array([[ 82, 121,  76,  64,  70,  63,  95,  52,  90],
       [112, 133, 123, 102,  94,  69,  82,  76, 112],
       [ 86,  50, 109,  84, 154, 149,  86, 154, 125],
       [ 77, 101, 136,  85, 125, 120,  72, 115,  86],
       [ 91,  70,  94,  82, 146, 132,  97, 130, 116],
       [114,  82, 104, 130, 113, 125, 118, 135,  99],
       [123, 137, 125, 113,  93,  66,  90,  70, 120],
       [120, 101,  88, 113,  91, 102, 120, 101, 108],
       [106,  78,  69,  96, 116, 112, 121, 112, 125],
       [ 62,  99, 127,  71, 100, 111,  69, 100,  73],
       [ 92, 112,  73,  94,  70,  84, 115,  75,  80],
       [128, 135, 133, 134,  91,  71,  86,  79, 123],
       [ 79, 109,  70,  73,  65,  77, 103,  61,  74]])
Indices start at 0.
The entry in row 2 and column 0 -> 86
What is the bottom-left entry? 79
The entry directly below the smallest entry is 101
What is the entry directly above the centre entry? 113
What is the entry just left of 78? 106
The entry at row 1, column 0 is 112
The entry in row 1 and column 2 is 123
What is the entry at row 2, column 1? 50
The entry in the bottom-right corner -> 74
What is the entry just right of 88? 113
What is the entry in the top-right corner? 90
What is the entry at the centre? 93
What is the entry in row 0 and column 2? 76
The entry in row 0 and column 0 -> 82
What is the entry at row 1, column 1? 133
The bottom entry of the column that holds the smallest entry: 109
What is the entry just left of 134? 133

Questions about the grid below. Counting starts at 0.
1) Report the maximum.
2) Report the entry just left of 81.
3) Report the entry in row 0 and column 1.
4) Report the top entry of the column that holds the smallest entry.
5) Report the entry at row 1, column 0.
6) Report the entry just left of the smallest entry.
7) Report the bottom-right entry.
8) Report the entry directly above 68.
|  90 | 126 |  72 | 138 | 109 |  73 | 135 |  73 |  93 |  90 |
|  78 | 135 | 122 | 134 |  80 | 120 | 108 |  81 | 119 |  79 |
|  74 | 125 |  95 | 119 |  73 |  95 | 118 |  77 |  82 |  86 |
|  94 | 115 |  77 | 124 |  98 |  76 | 131 |  94 |  73 | 102 |
| 129 | 130 | 105 | 125 |  99 |  94 |  86 | 139 |  94 |  70 |
| 128 |  93 |  93 |  97 |  89 |  88 | 110 | 152 |  83 | 109 |
|  91 |  68 |  87 |  71 | 114 |  94 | 117 |  80 |  97 | 126 |
| 110 | 109 |  72 | 121 | 104 |  72 | 130 | 108 |  77 | 102 |
| 118 | 116 |  57 | 128 | 132 |  65 | 103 |  99 |  84 |  67 |
|  72 | 110 | 126 | 101 |  76 | 126 | 117 |  76 | 119 | 111 |
|  83 | 137 | 105 | 135 |  94 | 106 |  98 |  73 | 108 |  67 |
|  67 |  99 | 121 |  98 |  76 | 115 | 131 |  69 | 106 | 128 |
1) 152
2) 108
3) 126
4) 72
5) 78
6) 116
7) 128
8) 93

Read these off the matrix that follows. Indices start at 0.
1) Give the entry in the bottom-left corner.
2) Give the entry just right of 98.
3) Give the entry just right of 37.
4) Give the entry just left of 36.
5) Give the entry in row 2 and column 0.
6) Give the entry in row 1 and column 1.
7) Give the entry at row 0, column 2.
8) Give the entry in the top-left corner.
array([[122, 151,  72, 106,  99,  34, 146,  88,  96],
       [ 64, 129,  52, 110, 151,  66, 107,  95,  36],
       [ 94,  99,  37, 144,  90,  99, 104, 104,  95],
       [ 64, 112, 113,  64, 106,  96,  34, 148,  93],
       [115,  53, 114, 149,  64, 109,  99,  42, 146],
       [152,  64, 102,  96,  34, 144,  90,  98, 101]])
1) 152
2) 101
3) 144
4) 95
5) 94
6) 129
7) 72
8) 122

a =
[[133  96  96  85 103]
 [105  84 106 100 101]
 [166  95 101 111 100]
 [123  94  96  96  96]
 [ 78 103 115 105 104]
 [149  95  95 103  99]
 [103  98 112 110 104]
 [105  89 107  99 101]
 [139 100 112 105  96]
 [ 92  82  93 109 100]]
Read off the smallest entry in the first row.
A: 85
Read off the 2nd entry in reading order.
A: 96
The entry directly above 123: 166
Read off the fifth entry, reading row by row.
A: 103
The 1st entry, reading row by row -> 133
Read off the largest entry in the last row.
A: 109
The entry in the bottom-left corner -> 92
The 2nd entry on the diagonal from the top-right corner -> 100
The entry directly below the smallest entry is 149
Read off the smallest entry in the last row.
A: 82
The bottom-right entry: 100
The first entry of the smallest entry's row is 78
Read off the third smallest entry.
A: 84
The entry just right of the smallest entry: 103
The entry just right of 94 -> 96
